Below is a small trained network, with its code and all its weights. Each question gives an input and a target symbol and asks what happens when units are switched off, that is, made to give their printed mean instead of their output.

import numpy as np


def w(rows, s, z=0):
    codes = np.array(rows[::2]) - 128.0
    scale = np.full(codes.shape[1], s)
    scale[-1] = z or s
    return codes * scale


def f(y):
    return y / 2 * (1 + np.tanh(0.7978845608 * (y + 0.044715 * y**3)))


def softmax(a):
    e = np.exp(a - a.max(-1, keepdims=True))
    return e / e.sum(-1, keepdims=True)


def log_softmax(a):
    a = a - a.max(-1, keepdims=True)
    return a - np.log(np.exp(a).sum(-1, keepdims=True))


def net(x, mask):
    ids = ['αζθλμξστψ'.index(c) for c in x.split()]
    T = len(ids)
    res = E[ids] + P[:T]
    u = 0
    for l in range(2):
        r = res
        for j in range(3):
            rows = slice(2 * j, 2 * j + 2)
            q, k, v = (r @ M[l][rows].T for M in (Q, K, V))
            z = softmax(np.where(np.tri(T) > 0, q @ k.T / 2**0.5, -1e9)) @ v
            o = O[l][rows]
            res = res + np.where(mask[u + j], z, o[:, -1]) @ o[:, :-1]
        u += 3
        y = f(res @ A[l][:, :-1].T + A[l][:, -1])
        res = res + np.where(mask[u : u + 16], y, B[l][:, -1]) @ B[l][:, :-1]
        u += 16
    return log_softmax(res[-1] @ U[:, :-1].T + U[:, -1])


Q, K, V, O, A, B = {}, {}, {}, {}, {}, {}
E = w([
[133,150,115,130,124,184,129,111],'α',
[109,145,117,96,182,109,167,148],'ζ',
[123,138,134,149,193,58,78,55],'θ',
[156,98,133,155,81,99,127,77],'λ',
[76,117,146,110,179,140,250,158],'μ',
[87,110,138,99,102,199,144,77],'ξ',
[135,161,150,81,110,169,147,146],'σ',
[162,160,106,89,194,205,121,152],'τ',
[164,115,113,71,150,120,69,90],'ψ',
],0.022)
P = w([
[186,242,103,209,104,72,143,201],'0',
[72,141,17,89,80,215,112,123],'1',
[175,113,110,88,125,116,239,155],'2',
[145,207,193,145,97,151,102,102],'3',
[60,47,60,155,102,179,115,139],'4',
[180,116,112,80,150,123,152,127],'5',
[112,177,220,151,103,147,123,122],'6',
[26,27,67,146,157,139,101,168],'7',
[185,101,129,74,164,111,103,142],'8',
[74,157,231,141,97,138,134,115],'9',
[8,38,67,145,195,110,108,197],'10',
[173,123,123,106,124,113,107,163],'11',
],0.011)
Q[0] = w([
[115,52,81,152,127,188,125,199],'0.h0',
[110,189,121,178,253,152,197,132],'0.h0',
[152,114,114,140,91,110,118,163],'0.h1',
[84,219,253,237,165,192,42,122],'0.h1',
[110,94,233,93,81,185,88,118],'0.h2',
[67,80,145,188,230,79,202,120],'0.h2',
],0.0053)
K[0] = w([
[182,207,135,189,73,82,76,185],'0.h0',
[154,183,111,181,95,145,143,146],'0.h0',
[186,82,66,150,99,46,105,84],'0.h1',
[203,196,176,138,148,216,85,137],'0.h1',
[105,182,146,110,148,132,207,103],'0.h2',
[2,87,129,175,119,91,148,106],'0.h2',
],0.0063)
V[0] = w([
[71,98,61,150,132,136,145,158],'0.h0',
[138,103,197,113,96,56,74,169],'0.h0',
[138,89,101,29,3,96,130,215],'0.h1',
[101,209,158,67,70,90,96,117],'0.h1',
[197,81,76,160,113,53,113,125],'0.h2',
[207,103,213,71,115,83,146,156],'0.h2',
],0.0061)
O[0] = w([
[122,96,128,195,144,152,121,68,152],'0.h0',
[148,192,52,125,172,126,109,54,18],'0.h0',
[132,149,56,82,3,236,66,147,117],'0.h1',
[65,175,167,222,125,134,82,166,85],'0.h1',
[102,219,58,110,230,156,44,66,1],'0.h2',
[143,225,160,35,131,72,83,176,87],'0.h2',
],0.0055,0.0054)
A[0] = w([
[158,106,150,180,42,110,148,178,135],'0.n0',
[155,161,64,113,161,207,179,104,222],'0.n1',
[66,114,148,89,127,114,214,127,90],'0.n2',
[81,227,173,166,133,69,97,230,168],'0.n3',
[49,114,175,208,170,89,54,116,207],'0.n4',
[94,31,76,171,136,144,98,180,110],'0.n5',
[87,145,122,93,159,69,193,186,173],'0.n6',
[235,64,127,82,58,53,81,214,193],'0.n7',
[89,118,71,255,170,100,121,61,93],'0.n8',
[108,115,86,138,33,163,125,80,108],'0.n9',
[18,97,85,92,134,194,134,158,225],'0.n10',
[213,180,196,75,149,97,117,188,107],'0.n11',
[186,206,108,147,178,141,91,58,156],'0.n12',
[112,47,211,106,77,108,138,31,255],'0.n13',
[159,239,33,190,111,63,96,186,184],'0.n14',
[156,57,82,81,83,128,130,187,246],'0.n15',
],0.0072,0.0012)
B[0] = w([
[189,136,105,124,127,181,159,91,167],'0.n0',
[139,54,130,108,85,124,115,187,172],'0.n1',
[162,110,149,134,127,121,78,145,254],'0.n2',
[229,208,73,141,80,118,209,96,144],'0.n3',
[170,131,152,130,93,177,187,177,136],'0.n4',
[105,70,3,152,110,136,121,171,172],'0.n5',
[218,117,141,180,94,134,58,115,221],'0.n6',
[86,203,114,116,212,162,113,80,153],'0.n7',
[183,33,36,128,67,153,172,158,134],'0.n8',
[163,87,101,110,171,99,181,133,155],'0.n9',
[162,115,64,144,100,94,148,46,233],'0.n10',
[149,177,174,120,206,223,160,173,157],'0.n11',
[116,102,93,153,97,216,76,130,133],'0.n12',
[122,153,166,38,158,120,136,180,216],'0.n13',
[215,176,62,78,120,121,101,121,133],'0.n14',
[82,136,8,93,157,140,162,190,198],'0.n15',
],0.0062,0.0094)
Q[1] = w([
[121,112,157,111,130,112,115,96],'1.h0',
[158,138,177,132,117,151,137,85],'1.h0',
[126,108,121,132,122,128,87,117],'1.h1',
[154,125,254,78,118,166,151,116],'1.h1',
[102,99,65,133,79,113,90,186],'1.h2',
[32,143,68,167,137,121,113,85],'1.h2',
],0.0099)
K[1] = w([
[126,220,178,48,151,4,169,90],'1.h0',
[74,52,127,43,194,110,38,192],'1.h0',
[170,195,155,119,108,126,1,111],'1.h1',
[7,56,167,66,201,144,46,197],'1.h1',
[225,234,40,235,113,94,188,153],'1.h2',
[166,215,137,140,41,156,161,52],'1.h2',
],0.0055)
V[1] = w([
[172,54,82,217,150,125,149,98],'1.h0',
[173,124,176,254,84,216,185,145],'1.h0',
[97,49,212,62,123,167,169,119],'1.h1',
[78,98,137,30,114,51,34,60],'1.h1',
[39,199,100,49,206,248,54,184],'1.h2',
[98,136,142,199,190,129,144,190],'1.h2',
],0.0063)
O[1] = w([
[100,96,156,79,125,127,91,43,172],'1.h0',
[43,95,133,86,81,132,193,117,203],'1.h0',
[79,66,41,195,111,81,129,231,117],'1.h1',
[64,159,1,222,146,46,98,191,4],'1.h1',
[55,107,100,133,181,211,88,173,82],'1.h2',
[183,86,103,77,130,80,31,107,117],'1.h2',
],0.008,0.013)
A[1] = w([
[153,237,166,146,117,105,141,158,18],'1.n0',
[122,47,183,90,116,152,81,124,191],'1.n1',
[91,54,2,119,92,73,115,99,55],'1.n2',
[101,150,138,211,133,84,121,169,202],'1.n3',
[133,221,176,144,95,64,191,91,19],'1.n4',
[76,143,75,135,167,135,143,121,20],'1.n5',
[139,65,103,87,94,121,156,138,88],'1.n6',
[75,124,152,77,159,163,163,145,252],'1.n7',
[155,114,189,213,108,52,100,109,110],'1.n8',
[108,185,116,89,197,154,110,131,73],'1.n9',
[38,164,149,187,125,123,110,121,105],'1.n10',
[130,88,121,54,53,119,100,114,98],'1.n11',
[105,105,106,88,91,125,77,105,200],'1.n12',
[197,197,163,196,74,149,151,84,98],'1.n13',
[150,103,110,86,182,152,86,114,132],'1.n14',
[112,170,186,138,72,120,128,130,67],'1.n15',
],0.0085,0.0018)
B[1] = w([
[110,124,120,89,40,138,111,186,144],'1.n0',
[127,125,180,204,170,69,132,125,253],'1.n1',
[128,231,116,220,123,159,131,162,153],'1.n2',
[88,27,129,13,128,124,126,94,133],'1.n3',
[128,141,104,168,133,105,57,103,168],'1.n4',
[163,137,203,76,83,87,179,188,130],'1.n5',
[116,94,96,154,191,123,74,162,244],'1.n6',
[201,137,107,246,108,142,135,101,229],'1.n7',
[110,108,160,213,201,141,62,3,137],'1.n8',
[101,70,119,131,77,51,175,164,146],'1.n9',
[148,87,99,33,235,123,76,122,129],'1.n10',
[174,167,116,141,148,171,77,164,244],'1.n11',
[194,81,134,106,76,69,115,140,154],'1.n12',
[97,65,68,123,163,134,64,76,178],'1.n13',
[52,117,145,88,110,59,117,70,161],'1.n14',
[84,104,149,168,92,104,124,88,152],'1.n15',
],0.0062,0.018)
U = w([
[100,91,164,132,35,169,127,147,129],'α',
[160,144,134,120,175,141,150,126,48],'ζ',
[118,166,168,201,174,85,104,101,144],'θ',
[161,179,67,147,189,109,231,64,221],'λ',
[230,133,132,103,106,80,113,185,121],'μ',
[148,130,51,192,120,143,110,129,231],'ξ',
[149,201,232,170,152,194,166,168,21],'σ',
[100,77,170,107,179,219,1,203,4],'τ',
[17,21,117,108,31,126,194,92,167],'ψ',
],0.0059,0.0015)

Each question gives the input, a string of symbols that net reads in full, and the target symbol t.
The units are the heads (2 rows each of Q, K, V and O) and the neurons (one row each of A and B). Each row of codes is followed by its name. A weight is (code - 128) times the scale printed after its matrix; where a second scale follows, it is the last column's (O, A, B and U).
mask holds one flag per unit, layer by layer, with each layer's heads first. A switched-off unit (its flag False) gives its mean, the last column of its rows in O or B, instead of its output. The means were averaged over made-up inputs and are rounded, as every weight is.
A unit's drop is (log p(t) with every unit on - log p(t) with that unit switched off) / (log p(t) with every unit on - log p(t) with every unit switched off).
The circuit of an input: a set's keep is (log p(t) with only the set's units on - log p(t) with every unit switched off) / (log p(t) with every unit on - log p(t) with every unit switched off). Starting from the 12 units with the biggest drops (on a tie, the unit counted first), units are removed one at a time, each time the one whose removal leaves the highest keep (on an exact tie, the one counted first), for as long as the keep stays at least 0.8.
circuit, biggest first: the units of the circuit, biggest drop first
unit that matters most: the unit with the biggest drop
k most important neurons: the k neurons with the biggest drops, biggest first
k most important neurons of layer l: the k neurons of layer l with the biggest drops, biggest first
heads that matter: for each layer, one digit per head in row order, 1 if its drop is at least 0.15 and else 0, layers parted by /
input ξ ξ μ μ μ λ ζ ψ θ μ θ, target ξ: circuit, biggest first -> (0.n8 1.h1)
input ξ ξ ξ ζ μ σ ξ ξ ξ μ, target ψ: circuit, biggest first -> (1.h1 1.n11)
input ξ μ μ τ ψ, target ξ: circuit, biggest first -> (1.n2 1.h1 0.n5)
input ψ ζ ξ ξ ξ μ σ ζ, target ψ: circuit, biggest first -> (0.n14 1.h2 1.n11 0.h2)
input ψ τ σ, target σ: circuit, biggest first -> (1.h2 1.n13 0.n11)
input ξ μ ψ σ ψ λ ξ, target τ: 2 most important neurons -> (1.n10 0.n15)
input τ ξ λ, target λ: heads that matter -> 000 / 000
input μ ξ ψ θ μ, target μ: unit that matters most -> 1.h2
input ξ ψ τ θ μ μ μ μ λ θ τ, target ξ: circuit, biggest first -> (1.h1 0.n5)
input λ ξ ξ μ ζ ζ μ ξ ξ ξ μ, target λ: circuit, biggest first -> (1.h2 0.h0 0.n10)
input τ τ λ λ μ μ, target μ: circuit, biggest first -> (0.n2 0.n6 1.h2 0.n7)
input μ τ μ λ ξ ζ σ α, target μ: 2 most important neurons of layer 1 -> (1.n11 1.n12)
input α ξ ξ σ ξ ξ, target ξ: circuit, biggest first -> (1.h1 1.n2)
input θ θ τ, target τ: circuit, biggest first -> (1.h2 0.h2)
input ξ μ ξ μ μ θ ζ ξ μ ζ, target ψ: heads that matter -> 000 / 010
input α ξ ξ τ μ ψ, target ψ: unit that matters most -> 0.n7
input λ μ ζ ξ ξ μ μ τ ζ μ τ, target λ: heads that matter -> 000 / 011
input ψ μ μ μ μ τ ζ λ τ μ σ, target ψ: heads that matter -> 111 / 011
input μ ξ ξ, target ξ: 2 most important neurons -> (1.n2 1.n6)
input α ζ μ ξ ψ σ σ, target τ: unit that matters most -> 1.h0
input μ τ ξ α ψ μ ζ, target τ: 2 most important neurons of layer 1 -> (1.n3 1.n7)
input μ θ μ ξ, target ψ: 3 most important neurons -> (0.n6 1.n11 0.n8)
input ξ σ τ θ, target σ: 2 most important neurons of layer 0 -> (0.n4 0.n10)
input μ μ ξ σ τ λ μ ψ σ ξ, target τ: 3 most important neurons -> (0.n15 1.n10 0.n7)
input θ μ μ α, target θ: heads that matter -> 010 / 101
input ζ ζ μ ψ, target τ: heads that matter -> 000 / 111
input θ μ ψ, target ψ: heads that matter -> 000 / 011
input μ σ ξ ξ σ μ ψ λ, target μ: heads that matter -> 000 / 011
input θ μ μ μ ζ λ θ μ μ λ α, target θ: 2 most important neurons -> (1.n1 0.n3)
